[[ 3.87 -2.31]
 [-0.13 -5.98]
 [-1.40 -6.74]
 [-0.42 -5.19]]
:
[ 3.87 -5.98]

[[ 3.14 -4.67]
 [ 4.87 -5.90]
 [ 5.60  4.14]
 [-6.20  5.02]]
:
[ 3.14 -5.90]

[[-0.65  1.51]
 [-7.35 -0.95]
 [ 1.45  1.89]
 [ 4.69  0.06]
 [-1.86 -0.61]]
:
[-0.65 -0.95]

[[-2.54  3.54]
 [-1.98  1.54]
 [-6.12  2.96]]
:
[-2.54  1.54]

[[-0.50 -3.85 -3.40]
 [-4.41  1.55 -4.29]
 [-3.85 -3.16 -5.49]
 [ 3.78 -1.66 -4.43]
 [-4.44 -3.03  4.86]]
:
[-0.50  1.55 -5.49]

[[ 5.64  4.98 -0.60 -2.35]
 [-5.87 -3.84  1.70  2.65]
 [ 4.58 -1.00 -5.45 -3.77]
 [ 0.18  5.53  5.42  1.96]]
:
[ 5.64 -3.84 -5.45  1.96]

[[-1.94 -1.59  0.07 -3.06]
 [-5.01  0.14  0.43  3.50]
 [-4.30  4.95 -0.03 -1.94]
 [-4.55  1.85  2.42 -6.71]
 [ 2.85  0.71  1.90  2.81]]
:
[-1.94  0.14 -0.03 -6.71]
---
[[-4.76 -0.37 -2.35]
 [-6.36 -1.19 -0.69]]
:
[[-6.36 -1.19 -0.69]
 [-4.76 -0.37 -2.35]]

[[ 1.85 -0.63  3.78  3.26 -1.86 -1.49 -4.60 -1.47 -2.21  1.81 -0.24 -2.83]
 [ 0.75 -3.17  3.64 -2.59  0.39 -0.93  4.07 -1.02 -3.40  0.82  2.49  5.20]
 [-3.81  3.06  0.55  7.17 -2.19 -2.95 -3.34  0.35  0.64 -4.06 -1.81 -5.24]
 [-0.54 -2.34  1.35 -3.62  1.49 -0.09  5.69 -0.06 -1.88 -0.16  2.16  5.97]
 [ 1.86 -3.32  5.11 -1.10 -0.66 -1.58  1.73 -1.73 -4.17  1.67  2.27  3.51]]
:
[[ 1.86 -3.32  5.11 -1.10 -0.66 -1.58  1.73 -1.73 -4.17  1.67  2.27  3.51]
 [ 0.75 -3.17  3.64 -2.59  0.39 -0.93  4.07 -1.02 -3.40  0.82  2.49  5.20]
 [-0.54 -2.34  1.35 -3.62  1.49 -0.09  5.69 -0.06 -1.88 -0.16  2.16  5.97]
 [ 1.85 -0.63  3.78  3.26 -1.86 -1.49 -4.60 -1.47 -2.21  1.81 -0.24 -2.83]
 [-3.81  3.06  0.55  7.17 -2.19 -2.95 -3.34  0.35  0.64 -4.06 -1.81 -5.24]]

[[-2.83 -1.68 -5.90 -6.61 -2.29 -1.80 -6.02 -1.66 -6.94]
 [-1.69 -1.13 -5.29 -5.70 -2.28 -1.74 -5.66 -1.82 -5.75]
 [-2.18 -0.85 -4.92 -4.35 -1.71 -1.80 -4.84 -2.31 -4.59]
 [-1.15 -0.48 -4.57 -4.35 -1.93 -2.40 -4.43 -1.98 -4.32]
 [-1.22 -0.63 -4.84 -5.31 -2.34 -2.43 -4.63 -1.16 -5.40]
 [-1.05 -0.60 -3.96 -3.64 -1.84 -2.57 -3.73 -1.81 -3.54]]
:
[[-2.83 -1.68 -5.90 -6.61 -2.29 -1.80 -6.02 -1.66 -6.94]
 [-1.69 -1.13 -5.29 -5.70 -2.28 -1.74 -5.66 -1.82 -5.75]
 [-2.18 -0.85 -4.92 -4.35 -1.71 -1.80 -4.84 -2.31 -4.59]
 [-1.22 -0.63 -4.84 -5.31 -2.34 -2.43 -4.63 -1.16 -5.40]
 [-1.05 -0.60 -3.96 -3.64 -1.84 -2.57 -3.73 -1.81 -3.54]
 [-1.15 -0.48 -4.57 -4.35 -1.93 -2.40 -4.43 -1.98 -4.32]]

[[ 2.58  4.19  0.44  0.00 -1.83  0.56  1.85  2.67  3.13  1.33  1.16]
 [ 1.58  4.00 -1.42 -2.78  5.52 -0.86  4.33 -0.62 -3.14  5.14  1.60]
 [-1.58 -2.09  1.31  4.82 -2.60 -0.94 -3.29 -0.96  0.58 -4.32  0.11]
 [ 4.93  2.69  5.51  0.22 -3.94 -1.03  1.20  3.14  6.98  1.30 -2.57]]
:
[[-1.58 -2.09  1.31  4.82 -2.60 -0.94 -3.29 -0.96  0.58 -4.32  0.11]
 [ 4.93  2.69  5.51  0.22 -3.94 -1.03  1.20  3.14  6.98  1.30 -2.57]
 [ 1.58  4.00 -1.42 -2.78  5.52 -0.86  4.33 -0.62 -3.14  5.14  1.60]
 [ 2.58  4.19  0.44  0.00 -1.83  0.56  1.85  2.67  3.13  1.33  1.16]]

[[-0.77  3.91]
 [-3.22  1.42]
 [-6.90 -1.03]
 [-4.99 -0.29]
 [-3.01  1.83]
 [-3.89  0.91]
 [-3.37  1.49]
 [-3.36  1.50]]
:
[[-6.90 -1.03]
 [-4.99 -0.29]
 [-3.89  0.91]
 [-3.22  1.42]
 [-3.37  1.49]
 [-3.36  1.50]
 [-3.01  1.83]
 [-0.77  3.91]]

[[ 0.10  2.80  5.38  0.79  0.04]
 [ 0.03 -0.01  2.05  6.01  1.21]
 [ 0.10  0.33  4.85  3.73  0.13]
 [ 0.14  0.07  0.42  4.38  3.90]
 [-0.06  0.06  2.62  5.66  0.65]
 [-0.05  0.28  3.26  5.20  0.57]
 [ 0.10  0.05  0.95  5.86  2.35]]
:
[[ 0.03 -0.01  2.05  6.01  1.21]
 [ 0.10  0.05  0.95  5.86  2.35]
 [-0.06  0.06  2.62  5.66  0.65]
 [ 0.14  0.07  0.42  4.38  3.90]
 [-0.05  0.28  3.26  5.20  0.57]
 [ 0.10  0.33  4.85  3.73  0.13]
 [ 0.10  2.80  5.38  0.79  0.04]]
